Below are the code and all the weights of a small trained network. Each question names an input and a target symbol and asks about switching units off, where a switched-off unit gives its printed mean instead of its output.

import numpy as np


def w(rows, s, z=0):
    codes = np.array(rows[::2]) - 128.0
    scale = np.full(codes.shape[1], s)
    scale[-1] = z or s
    return codes * scale


def f(y):
    return np.maximum(y, 0)


def softmax(a):
    e = np.exp(a - a.max(-1, keepdims=True))
    return e / e.sum(-1, keepdims=True)


def log_softmax(a):
    a = a - a.max(-1, keepdims=True)
    return a - np.log(np.exp(a).sum(-1, keepdims=True))


def net(x, mask):
    ids = ['αζθστφω'.index(c) for c in x.split()]
    T = len(ids)
    res = E[ids] + P[:T]
    u = 0
    for l in range(3):
        r = res
        for j in range(2):
            rows = slice(2 * j, 2 * j + 2)
            q, k, v = (r @ M[l][rows].T for M in (Q, K, V))
            z = softmax(np.where(np.tri(T) > 0, q @ k.T / 2**0.5, -1e9)) @ v
            o = O[l][rows]
            res = res + np.where(mask[u + j], z, o[:, -1]) @ o[:, :-1]
        u += 2
        y = f(res @ A[l][:, :-1].T + A[l][:, -1])
        res = res + np.where(mask[u : u + 4], y, B[l][:, -1]) @ B[l][:, :-1]
        u += 4
    return log_softmax(res[-1] @ U[:, :-1].T + U[:, -1])


Q, K, V, O, A, B = {}, {}, {}, {}, {}, {}
E = w([
[254,158,95,122],'α',
[145,127,221,72],'ζ',
[233,133,82,168],'θ',
[78,137,141,160],'σ',
[176,124,31,181],'τ',
[189,60,75,97],'φ',
[155,63,149,118],'ω',
],0.015)
P = w([
[88,1,155,75],'0',
[124,189,118,183],'1',
[76,193,85,186],'2',
[81,193,79,189],'3',
[88,209,89,186],'4',
[86,202,88,171],'5',
[72,208,71,169],'6',
],0.0048)
Q[0] = w([
[169,225,74,116],'L0H1',
[255,177,119,217],'L0H1',
[7,94,94,253],'L0H2',
[191,243,70,192],'L0H2',
],0.0076)
K[0] = w([
[114,15,126,138],'L0H1',
[87,46,88,140],'L0H1',
[215,184,93,157],'L0H2',
[178,78,150,1],'L0H2',
],0.0092)
V[0] = w([
[141,113,159,100],'L0H1',
[88,58,97,136],'L0H1',
[179,190,148,220],'L0H2',
[145,44,255,224],'L0H2',
],0.0092)
O[0] = w([
[227,88,166,206,117],'L0H1',
[55,152,31,253,203],'L0H1',
[89,59,77,85,201],'L0H2',
[66,41,77,149,253],'L0H2',
],0.0069,0.0019)
A[0] = w([
[47,133,134,165,192],'L0N1',
[92,115,115,180,255],'L0N2',
[155,136,113,169,19],'L0N3',
[116,116,252,103,79],'L0N4',
],0.011,0.0025)
B[0] = w([
[229,163,255,78,202],'L0N1',
[195,173,146,90,254],'L0N2',
[94,237,98,75,194],'L0N3',
[15,74,141,97,165],'L0N4',
],0.0089,0.0048)
Q[1] = w([
[135,168,134,249],'L1H1',
[78,128,1,177],'L1H1',
[170,163,181,83],'L1H2',
[218,166,121,77],'L1H2',
],0.0083)
K[1] = w([
[99,37,110,207],'L1H1',
[239,18,218,103],'L1H1',
[109,45,50,161],'L1H2',
[152,110,51,255],'L1H2',
],0.0063)
V[1] = w([
[104,14,187,242],'L1H1',
[228,173,137,35],'L1H1',
[168,170,189,253],'L1H2',
[155,163,223,17],'L1H2',
],0.0064)
O[1] = w([
[158,122,116,26,83],'L1H1',
[200,134,154,135,252],'L1H1',
[125,231,197,35,166],'L1H2',
[166,168,254,157,129],'L1H2',
],0.0083,0.0048)
A[1] = w([
[91,118,155,187,5],'L1N1',
[239,5,111,16,60],'L1N2',
[65,156,59,191,161],'L1N3',
[254,170,41,223,138],'L1N4',
],0.0081,0.0032)
B[1] = w([
[50,135,65,44,131],'L1N1',
[138,98,205,77,161],'L1N2',
[157,133,195,68,149],'L1N3',
[59,49,126,1,254],'L1N4',
],0.0089,0.013)
Q[2] = w([
[68,138,49,169],'L2H1',
[122,189,131,216],'L2H1',
[114,115,157,200],'L2H2',
[85,254,34,92],'L2H2',
],0.0091)
K[2] = w([
[122,4,153,122],'L2H1',
[182,115,162,121],'L2H1',
[108,151,106,167],'L2H2',
[138,123,188,105],'L2H2',
],0.013)
V[2] = w([
[115,81,199,102],'L2H1',
[89,157,147,69],'L2H1',
[168,66,173,87],'L2H2',
[204,247,131,82],'L2H2',
],0.011)
O[2] = w([
[60,77,84,162,187],'L2H1',
[97,161,77,169,200],'L2H1',
[224,129,182,255,254],'L2H2',
[109,118,28,123,144],'L2H2',
],0.0059,0.021)
A[2] = w([
[162,91,206,162,79],'L2N1',
[98,28,121,135,17],'L2N2',
[116,53,123,2,199],'L2N3',
[33,57,108,10,1],'L2N4',
],0.0086,0.0042)
B[2] = w([
[88,167,76,168,255],'L2N1',
[152,163,100,36,177],'L2N2',
[101,150,197,105,229],'L2N3',
[89,115,124,247,185],'L2N4',
],0.013,0.0088)
U = w([
[97,194,96,95,113],'α',
[57,97,175,172,19],'ζ',
[94,122,34,142,152],'θ',
[146,188,159,163,73],'σ',
[163,149,41,102,151],'τ',
[155,64,173,90,255],'φ',
[171,1,100,211,128],'ω',
],0.01,0.0046)

Each question gives the input, a string of symbols that net reads in full, and the target symbol t.
The units are the heads (2 rows each of Q, K, V and O) and the neurons (one row each of A and B). Each row of codes is followed by its name. A weight is (code - 128) times the scale printed after its matrix; where a second scale follows, it is the last column's (O, A, B and U).
mask holds one flag per unit, layer by layer, with each layer's heads first. A switched-off unit (its flag False) gives its mean, the last column of its rows in O or B, instead of its output. The means were averaged over made-up inputs and are rounded, as every weight is.
A unit's drop is (log p(t) with every unit on - log p(t) with that unit switched off) / (log p(t) with every unit on - log p(t) with every unit switched off).
The circuit of an input: a set's keep is (log p(t) with only the set's units on - log p(t) with every unit switched off) / (log p(t) with every unit on - log p(t) with every unit switched off). Starting from the 12 units with the biggest drops (on a tie, the unit counted first), units are removed one at a time, each time the one whose removal leaves the highest keep (on an exact tie, the one counted first), for as long as the keep stays at least 0.8.
circuit, biggest first: the units of the circuit, biggest drop first
top k neurons: the k neurons with the biggest drops, biggest first
k most important neurons of layer l: the k neurons of layer l with the biggest drops, biggest first
which heads matter: for each layer, one digit per head in row order, 1 if its drop is at least 0.15 and else 0, layers parted by /
input σ ω ω τ τ σ φ, target φ: circuit, biggest first	[L2N1 L2H2]
input τ ζ θ σ, target σ: circuit, biggest first	[L1N4]
input θ θ φ τ, target φ: circuit, biggest first	[L1N4 L2N1 L1N3]
input ζ ω α φ φ τ τ, target σ: circuit, biggest first	[L2H2 L0N4 L0N3]
input α σ θ σ τ, target ω: circuit, biggest first	[L0H1 L2H2 L1N2]
input ω θ σ θ θ, target τ: top 2 neurons	[L1N2 L1N4]
input θ ω τ, target φ: top 2 neurons	[L1N4 L1N2]
input θ ζ σ τ θ, target φ: which heads matter	00 / 00 / 01
input τ ω σ τ, target ζ: circuit, biggest first	[L1N4 L2N4 L2H2 L2N3]
input σ θ σ α α α θ, target θ: which heads matter	11 / 01 / 01
input α σ θ α, target ω: 2 most important neurons of layer 2	[L2N3 L2N2]
input θ α α α, target φ: which heads matter	00 / 00 / 00
input ω θ φ φ θ σ, target σ: top 2 neurons	[L1N2 L0N1]
input α τ θ φ τ, target ω: top 3 neurons	[L1N2 L0N3 L2N3]
input φ θ θ, target α: top neuron	[L1N4]
input ζ θ α θ σ α, target σ: which heads matter	11 / 11 / 01
input φ θ θ τ, target α: top 3 neurons	[L1N4 L1N2 L0N1]
input φ σ τ α σ θ θ, target α: which heads matter	11 / 01 / 10
input τ φ θ ω α, target ζ: 3 most important neurons of layer 2	[L2N4 L2N3 L2N2]
input θ φ α, target φ: top 2 neurons	[L1N4 L0N1]
input τ σ σ ζ θ α θ, target ζ: top 4 neurons	[L1N4 L2N4 L2N3 L0N1]
input ζ ω φ τ, target σ: top neuron	[L0N4]
input τ α σ φ τ, target ζ: 2 most important neurons of layer 2	[L2N4 L2N3]
input ω τ ζ ζ α θ θ, target τ: 2 most important neurons of layer 2	[L2N4 L2N3]
